Below is a small trained network, with its code and all its weights. Each question gives an input and a class and asks what happens when units are switched off, that is, made to give their printed mean instead of their output.

import numpy as np


def w(rows, s, z=0):
    codes = np.array(rows[::2]) - 128.0
    scale = np.full(codes.shape[1], s)
    scale[-1] = z or s
    return codes * scale


def f(y):
    return np.maximum(y, 0)


def log_softmax(a):
    a = a - a.max(-1, keepdims=True)
    return a - np.log(np.exp(a).sum(-1, keepdims=True))


def net(x, mask):
    res = np.array(x, float).reshape(1, 5) / 4 @ E
    y = f(res @ A[0][:, :-1].T + A[0][:, -1])
    res = res + np.where(mask, y, B[0][:, -1]) @ B[0][:, :-1]
    return log_softmax(res[-1] @ U[:, :-1].T + U[:, -1])


A, B = {}, {}
E = w([
[166,142,36,246,107,187,30,15,194,123,49,29],'x0',
[123,196,139,97,75,134,114,138,152,141,171,75],'x1',
[69,140,107,127,103,158,111,225,190,163,96,133],'x2',
[152,133,104,40,107,192,128,127,82,152,80,143],'x3',
[24,2,26,60,151,130,17,124,54,20,213,87],'x4',
],0.0091)
A[0] = w([
[201,172,206,132,128,94,185,169,128,239,164,200,203],'n1',
[193,159,157,163,148,174,174,118,160,221,82,119,221],'n2',
[99,73,142,75,161,114,113,155,87,163,255,146,151],'n3',
[72,136,183,109,95,74,178,181,37,141,162,180,253],'n4',
[179,106,90,173,119,161,97,116,147,102,70,28,167],'n5',
[152,142,166,115,135,111,215,140,128,173,125,166,179],'n6',
],0.0087,0.0059)
B[0] = w([
[205,175,151,160,201,71,151,191,87,125,152,137,250],'n1',
[149,158,186,212,167,34,148,137,213,162,175,147,239],'n2',
[106,15,97,44,100,136,138,122,107,127,117,172,215],'n3',
[103,53,174,82,111,100,235,191,1,175,244,182,239],'n4',
[105,215,67,93,155,178,36,18,184,108,87,124,214],'n5',
[209,148,169,200,148,107,137,168,100,97,192,200,205],'n6',
],0.0094,0.018)
U = w([
[195,170,171,138,129,124,214,249,81,120,191,210,85],'0',
[35,60,162,19,83,113,206,167,77,161,164,196,10],'1',
[215,204,161,189,132,88,197,85,210,186,66,171,124],'2',
[95,110,63,111,154,255,110,137,128,37,145,106,249],'3',
],0.0076,0.002)

Each question gives the input, the list of numbers given to net, and the class t.
The units are the neurons (one row each of A and B). Each row of codes is followed by its name. A weight is (code - 128) times the scale printed after its matrix; where a second scale follows, it is the last column's (A, B and U).
mask holds one flag per neuron, in row order. A switched-off neuron (its flag False) gives its mean, the last column of its row in B, instead of its output. The means were averaged over made-up inputs and are rounded, as every weight is.
A unit's drop is (log p(t) with every unit on - log p(t) with that unit switched off) / (log p(t) with every unit on - log p(t) with every unit switched off).
The circuit of an input: a set's keep is (log p(t) with only the set's units on - log p(t) with every unit switched off) / (log p(t) with every unit on - log p(t) with every unit switched off). Starting from all 6 units, units are removed one at a time, each time the one whose removal leaves the highest keep (on an exact tie, the one counted first), for as long as the keep stays at least 0.8.
circuit, biggest first: the units of the circuit, biggest drop first
top k neurons: the k neurons with the biggest drops, biggest first
drop of u: that unit's drop, to one decimal
input [1,-4,-8,3,-1], class 2: top neuron => [n4]
input [2,-4,3,1,3], class 3: top 2 neurons => [n4, n2]
input [-3,-2,2,-4,1], class 1: circuit, biggest first => [n2, n1]
input [-4,2,8,-5,1], class 1: circuit, biggest first => [n2, n3]
input [3,1,3,-4,1], class 3: top 2 neurons => [n2, n1]
input [0,-6,3,-4,7], class 1: top 2 neurons => [n5, n3]
input [1,4,8,1,-6], class 2: top 2 neurons => [n4, n2]
input [2,3,2,3,6], class 3: drop of n4 => 0.3
input [2,-3,-2,4,-2], class 2: drop of n5 => 0.0
input [1,5,-6,-1,-3], class 2: drop of n4 => 1.0
input [2,-8,-7,-1,-2], class 2: drop of n4 => 0.2
